Here is a tiny trained network, its code and every weight. The questions are about switching its units off for an input and a class, where a switched-off unit gives its printed mean instead of its output.

import numpy as np


def w(rows, s, z=0):
    codes = np.array(rows[::2]) - 128.0
    scale = np.full(codes.shape[1], s)
    scale[-1] = z or s
    return codes * scale


def norm(h):
    return h / np.sqrt((h * h).mean(-1, keepdims=True) + 1e-5)


def f(y):
    return np.maximum(y, 0)


def log_softmax(a):
    a = a - a.max(-1, keepdims=True)
    return a - np.log(np.exp(a).sum(-1, keepdims=True))


def net(x, mask):
    res = np.array(x, float).reshape(1, 8) / 4 @ E
    u = 0
    for l in range(2):
        y = f(norm(res) @ A[l][:, :-1].T + A[l][:, -1])
        res = res + np.where(mask[u : u + 14], y, B[l][:, -1]) @ B[l][:, :-1]
        u += 14
    return log_softmax(norm(res)[-1] @ U[:, :-1].T + U[:, -1])


A, B = {}, {}
E = w([
[124,148,139,124,152],'x0',
[3,168,39,181,118],'x1',
[124,135,136,126,141],'x2',
[155,173,196,239,86],'x3',
[131,114,121,130,112],'x4',
[132,129,121,125,121],'x5',
[200,91,81,224,219],'x6',
[133,135,124,125,126],'x7',
],0.0076)
A[0] = w([
[167,129,32,207,205,33],'L0N0',
[34,160,76,176,128,187],'L0N1',
[155,97,154,114,165,51],'L0N2',
[180,111,101,167,176,77],'L0N3',
[134,154,178,83,140,116],'L0N4',
[206,101,213,64,87,183],'L0N5',
[149,54,133,108,122,40],'L0N6',
[138,185,200,225,76,217],'L0N7',
[249,87,186,90,146,161],'L0N8',
[75,154,135,107,71,157],'L0N9',
[209,99,65,186,199,101],'L0N10',
[101,174,169,111,180,128],'L0N11',
[179,149,126,220,155,40],'L0N12',
[116,90,91,88,141,251],'L0N13',
],0.011,0.0033)
B[0] = w([
[191,11,150,61,118,213],'L0N0',
[33,77,83,130,184,226],'L0N1',
[139,129,94,132,111,158],'L0N2',
[129,171,79,166,130,179],'L0N3',
[146,105,122,137,70,172],'L0N4',
[149,32,163,84,87,251],'L0N5',
[162,144,120,123,82,156],'L0N6',
[97,142,243,178,223,231],'L0N7',
[108,242,99,127,162,254],'L0N8',
[137,209,106,159,107,188],'L0N9',
[149,180,51,175,197,219],'L0N10',
[151,138,123,114,72,151],'L0N11',
[161,99,92,183,5,184],'L0N12',
[174,155,138,58,89,204],'L0N13',
],0.021,0.0086)
A[1] = w([
[128,105,235,51,95,132],'L1N0',
[137,78,136,109,158,119],'L1N1',
[175,92,29,117,121,91],'L1N2',
[108,176,60,72,46,144],'L1N3',
[93,179,163,49,135,126],'L1N4',
[113,135,76,66,186,72],'L1N5',
[105,42,112,127,151,158],'L1N6',
[122,60,161,181,141,3],'L1N7',
[8,226,121,121,110,120],'L1N8',
[107,143,48,113,120,8],'L1N9',
[95,119,31,162,177,95],'L1N10',
[179,211,145,181,53,144],'L1N11',
[88,104,96,75,65,57],'L1N12',
[151,65,115,65,103,55],'L1N13',
],0.014,0.0038)
B[1] = w([
[66,184,211,115,91,242],'L1N0',
[135,80,143,139,136,156],'L1N1',
[4,168,175,91,178,234],'L1N2',
[187,143,74,156,17,254],'L1N3',
[81,103,136,198,115,205],'L1N4',
[140,125,82,111,184,196],'L1N5',
[187,65,133,160,95,191],'L1N6',
[169,123,77,150,52,164],'L1N7',
[30,149,80,180,192,211],'L1N8',
[126,133,68,74,132,173],'L1N9',
[172,137,205,118,36,239],'L1N10',
[186,110,171,105,219,216],'L1N11',
[136,93,54,115,96,194],'L1N12',
[139,67,137,68,205,201],'L1N13',
],0.025,0.008)
U = w([
[147,139,155,64,27,213],'0',
[194,202,56,80,160,121],'1',
[99,168,251,151,109,93],'2',
[213,170,168,195,219,6],'3',
[66,132,12,148,81,78],'4',
[132,42,68,69,162,116],'5',
[38,151,134,213,180,213],'6',
[158,37,138,214,90,170],'7',
],0.017,0.0015)

Each question gives the input, the list of numbers given to net, and the class t.
The units are the neurons (one row each of A and B). Each row of codes is followed by its name. A weight is (code - 128) times the scale printed after its matrix; where a second scale follows, it is the last column's (A, B and U).
mask holds one flag per neuron, layer by layer. A switched-off neuron (its flag False) gives its mean, the last column of its row in B, instead of its output. The means were averaged over made-up inputs and are rounded, as every weight is.
A unit's drop is (log p(t) with every unit on - log p(t) with that unit switched off) / (log p(t) with every unit on - log p(t) with every unit switched off).
The circuit of an input: a set's keep is (log p(t) with only the set's units on - log p(t) with every unit switched off) / (log p(t) with every unit on - log p(t) with every unit switched off). Starting from the 12 units with the biggest drops (on a tie, the unit counted first), units are removed one at a time, each time the one whose removal leaves the highest keep (on an exact tie, the one counted first), for as long as the keep stays at least 0.8.
circuit, biggest first: the units of the circuit, biggest drop first
unit that matters most: the unit with the biggest drop
k most important neurons: the k neurons with the biggest drops, biggest first
k most important neurons of layer l: the k neurons of layer l with the biggest drops, biggest first
drop of u: that unit's drop, to one decimal
input [6,4,-8,1,6,-2,-8,-7], class 6: circuit, biggest first -> (L1N8)
input [-7,-8,-7,3,-6,-4,1,3], class 3: 2 most important neurons of layer 0 -> (L0N8; L0N0)
input [5,1,3,-5,6,7,-2,-5], class 4: circuit, biggest first -> (L0N7; L0N0)
input [8,6,-7,1,-3,8,-5,7], class 6: 4 most important neurons -> (L1N8; L0N12; L0N5; L0N0)
input [5,1,-4,-3,4,8,-2,8], class 4: 2 most important neurons -> (L0N7; L0N5)
input [-4,1,-5,-8,-6,8,-5,-4], class 4: circuit, biggest first -> (L0N0; L0N7)
input [-5,8,6,-1,-1,8,6,8], class 5: 2 most important neurons -> (L0N0; L0N7)
input [-2,-7,2,-6,-6,6,6,1], class 1: 2 most important neurons -> (L0N8; L0N7)
input [4,1,4,-1,3,-3,6,8], class 5: 4 most important neurons -> (L0N0; L0N8; L1N2; L0N7)
input [2,-8,-6,2,3,-3,-1,2], class 2: 2 most important neurons -> (L0N5; L0N8)
input [-6,0,2,7,-7,-6,5,3], class 3: 3 most important neurons of layer 0 -> (L0N5; L0N1; L0N10)
input [6,2,8,-1,-5,-8,-3,-8], class 4: 2 most important neurons -> (L0N7; L1N8)
input [3,1,-6,0,-6,-8,-2,2], class 4: 2 most important neurons -> (L0N1; L0N7)
input [3,-7,-4,-1,1,-1,1,5], class 1: circuit, biggest first -> (L0N8)
input [8,-8,-2,-4,-5,-3,6,1], class 1: 2 most important neurons -> (L0N7; L0N8)
input [5,-6,5,-5,-1,7,6,6], class 1: 2 most important neurons -> (L0N7; L0N8)
input [-3,6,-6,1,2,-8,-5,8], class 6: 3 most important neurons of layer 0 -> (L0N12; L0N5; L0N0)
input [-4,1,5,1,-6,8,-8,-8], class 6: 2 most important neurons -> (L1N8; L0N0)
input [-2,3,-1,6,2,-6,1,2], class 7: 2 most important neurons -> (L0N8; L0N12)
input [1,-5,4,-3,-4,5,6,-8], class 1: most important neuron -> (L0N7)
input [-8,3,2,-7,0,-3,3,3], class 5: 2 most important neurons -> (L0N8; L0N0)
input [4,-7,5,-1,1,8,2,6], class 1: 2 most important neurons -> (L0N8; L0N7)
input [3,5,1,-2,6,-7,7,-3], class 5: drop of L0N0 -> 1.1
input [0,-3,-1,1,-3,3,1,2], class 3: drop of L1N11 -> 0.1
input [-6,-7,-5,2,-5,-2,6,-4], class 3: drop of L0N1 -> 0.1
input [4,-5,7,2,-4,2,2,4], class 3: drop of L0N12 -> 0.0
input [-8,7,-2,6,6,-5,2,7], class 7: unit that matters most -> L0N8
input [-1,4,-3,0,-1,-2,5,7], class 5: 2 most important neurons of layer 0 -> (L0N0; L0N7)
